Here is a tiny trained network, its code and every weight. The questions are about switching its units off for an input and a class, where a switched-off unit gives its printed mean instead of its output.

import numpy as np


def w(rows, s, z=0):
    codes = np.array(rows[::2]) - 128.0
    scale = np.full(codes.shape[1], s)
    scale[-1] = z or s
    return codes * scale


def f(y):
    return y / 2 * (1 + np.tanh(0.7978845608 * (y + 0.044715 * y**3)))


def log_softmax(a):
    a = a - a.max(-1, keepdims=True)
    return a - np.log(np.exp(a).sum(-1, keepdims=True))


def net(x, mask):
    res = np.array(x, float).reshape(1, 5) / 4 @ E
    y = f(res @ A[0][:, :-1].T + A[0][:, -1])
    res = res + np.where(mask, y, B[0][:, -1]) @ B[0][:, :-1]
    return log_softmax(res[-1] @ U[:, :-1].T + U[:, -1])


A, B = {}, {}
E = w([
[210,66,133,149,17,112,175],'x0',
[89,167,91,2,41,149,198],'x1',
[52,120,68,142,82,235,191],'x2',
[205,29,136,77,139,213,161],'x3',
[176,168,127,139,205,199,17],'x4',
],0.0091)
A[0] = w([
[112,125,176,156,114,70,169,242],'N0',
[75,227,155,135,174,100,106,138],'N1',
[31,170,170,72,158,142,98,222],'N2',
[125,75,93,225,129,173,150,245],'N3',
[250,80,202,96,114,85,122,189],'N4',
[88,134,56,87,103,183,98,160],'N5',
[78,118,99,204,149,94,157,241],'N6',
[172,149,85,4,162,154,158,253],'N7',
[149,131,120,223,184,138,134,176],'N8',
],0.011,0.0044)
B[0] = w([
[179,171,135,68,118,56,150,194],'N0',
[99,128,187,107,152,44,110,236],'N1',
[18,187,158,104,158,104,129,245],'N2',
[188,84,149,161,63,128,143,206],'N3',
[159,89,116,37,157,140,58,240],'N4',
[111,92,79,145,120,82,147,218],'N5',
[99,154,117,134,38,19,108,195],'N6',
[6,40,88,136,183,183,161,248],'N7',
[100,118,125,165,67,103,40,205],'N8',
],0.012)
U = w([
[242,96,94,174,52,174,129,118],'0',
[106,179,185,125,161,109,121,130],'1',
[230,144,79,102,157,90,83,75],'2',
[147,135,113,255,102,88,58,76],'3',
[149,145,98,95,51,95,220,132],'4',
[161,79,123,63,157,195,123,153],'5',
[175,182,124,181,174,164,155,4],'6',
[87,113,31,160,147,158,157,229],'7',
],0.012,0.0025)

Each question gives the input, the list of numbers given to net, and the class t.
The units are the neurons (one row each of A and B). Each row of codes is followed by its name. A weight is (code - 128) times the scale printed after its matrix; where a second scale follows, it is the last column's (A, B and U).
mask holds one flag per neuron, in row order. A switched-off neuron (its flag False) gives its mean, the last column of its row in B, instead of its output. The means were averaged over made-up inputs and are rounded, as every weight is.
A unit's drop is (log p(t) with every unit on - log p(t) with that unit switched off) / (log p(t) with every unit on - log p(t) with every unit switched off).
The circuit of an input: a set's keep is (log p(t) with only the set's units on - log p(t) with every unit switched off) / (log p(t) with every unit on - log p(t) with every unit switched off). Starting from all 9 units, units are removed one at a time, each time the one whose removal leaves the highest keep (on an exact tie, the one counted first), for as long as the keep stays at least 0.8.
units of the circuit, in order: the units of the circuit, biggest drop first
unit that matters most: the unit with the biggest drop
k most important neurons: the k neurons with the biggest drops, biggest first
drop of u: that unit's drop, to one decimal
input [5,5,-7,-8,5], class 2: 4 most important neurons => (N2 N7 N4 N0)
input [-2,-5,7,-5,-5], class 3: unit that matters most => N8
input [0,-4,5,1,-5], class 4: 3 most important neurons => (N6 N4 N0)
input [4,-3,2,8,7], class 0: 3 most important neurons => (N3 N2 N1)
input [-7,-3,0,6,0], class 7: units of the circuit, in order => (N4 N1)
input [5,4,3,4,3], class 7: 4 most important neurons => (N7 N5 N0 N1)
input [-6,0,0,4,2], class 7: units of the circuit, in order => (N7 N0)
input [0,-6,-1,6,-7], class 0: units of the circuit, in order => (N3 N2)
input [-3,-1,8,-4,-1], class 3: units of the circuit, in order => (N7 N6)
input [6,-5,2,-2,2], class 0: units of the circuit, in order => (N2 N3)
input [-7,-6,8,-6,2], class 3: 2 most important neurons => (N8 N6)
input [2,0,6,6,6], class 0: 4 most important neurons => (N3 N2 N1 N4)
input [-4,-1,2,7,7], class 7: units of the circuit, in order => (N4 N7)
input [4,-5,-5,-3,-6], class 2: units of the circuit, in order => (N4)
input [3,-1,-6,-7,6], class 2: units of the circuit, in order => (N7 N4)
input [-3,-5,5,5,8], class 3: 2 most important neurons => (N8 N4)
input [5,-8,-3,0,-4], class 2: 2 most important neurons => (N4 N0)
input [-5,-5,2,-2,-4], class 3: 2 most important neurons => (N6 N8)
input [-6,-1,8,-7,2], class 1: 2 most important neurons => (N2 N1)
input [-5,-6,1,7,1], class 3: units of the circuit, in order => (N8)
input [0,3,4,7,-8], class 7: drop of N2 => 0.0
input [8,-6,-8,-8,3], class 2: drop of N4 => 0.7
input [5,-4,-6,1,-8], class 2: drop of N4 => 0.3
input [-1,-3,4,-6,-2], class 3: drop of N6 => 0.4
input [-5,3,4,-8,-6], class 1: 3 most important neurons => (N2 N1 N3)
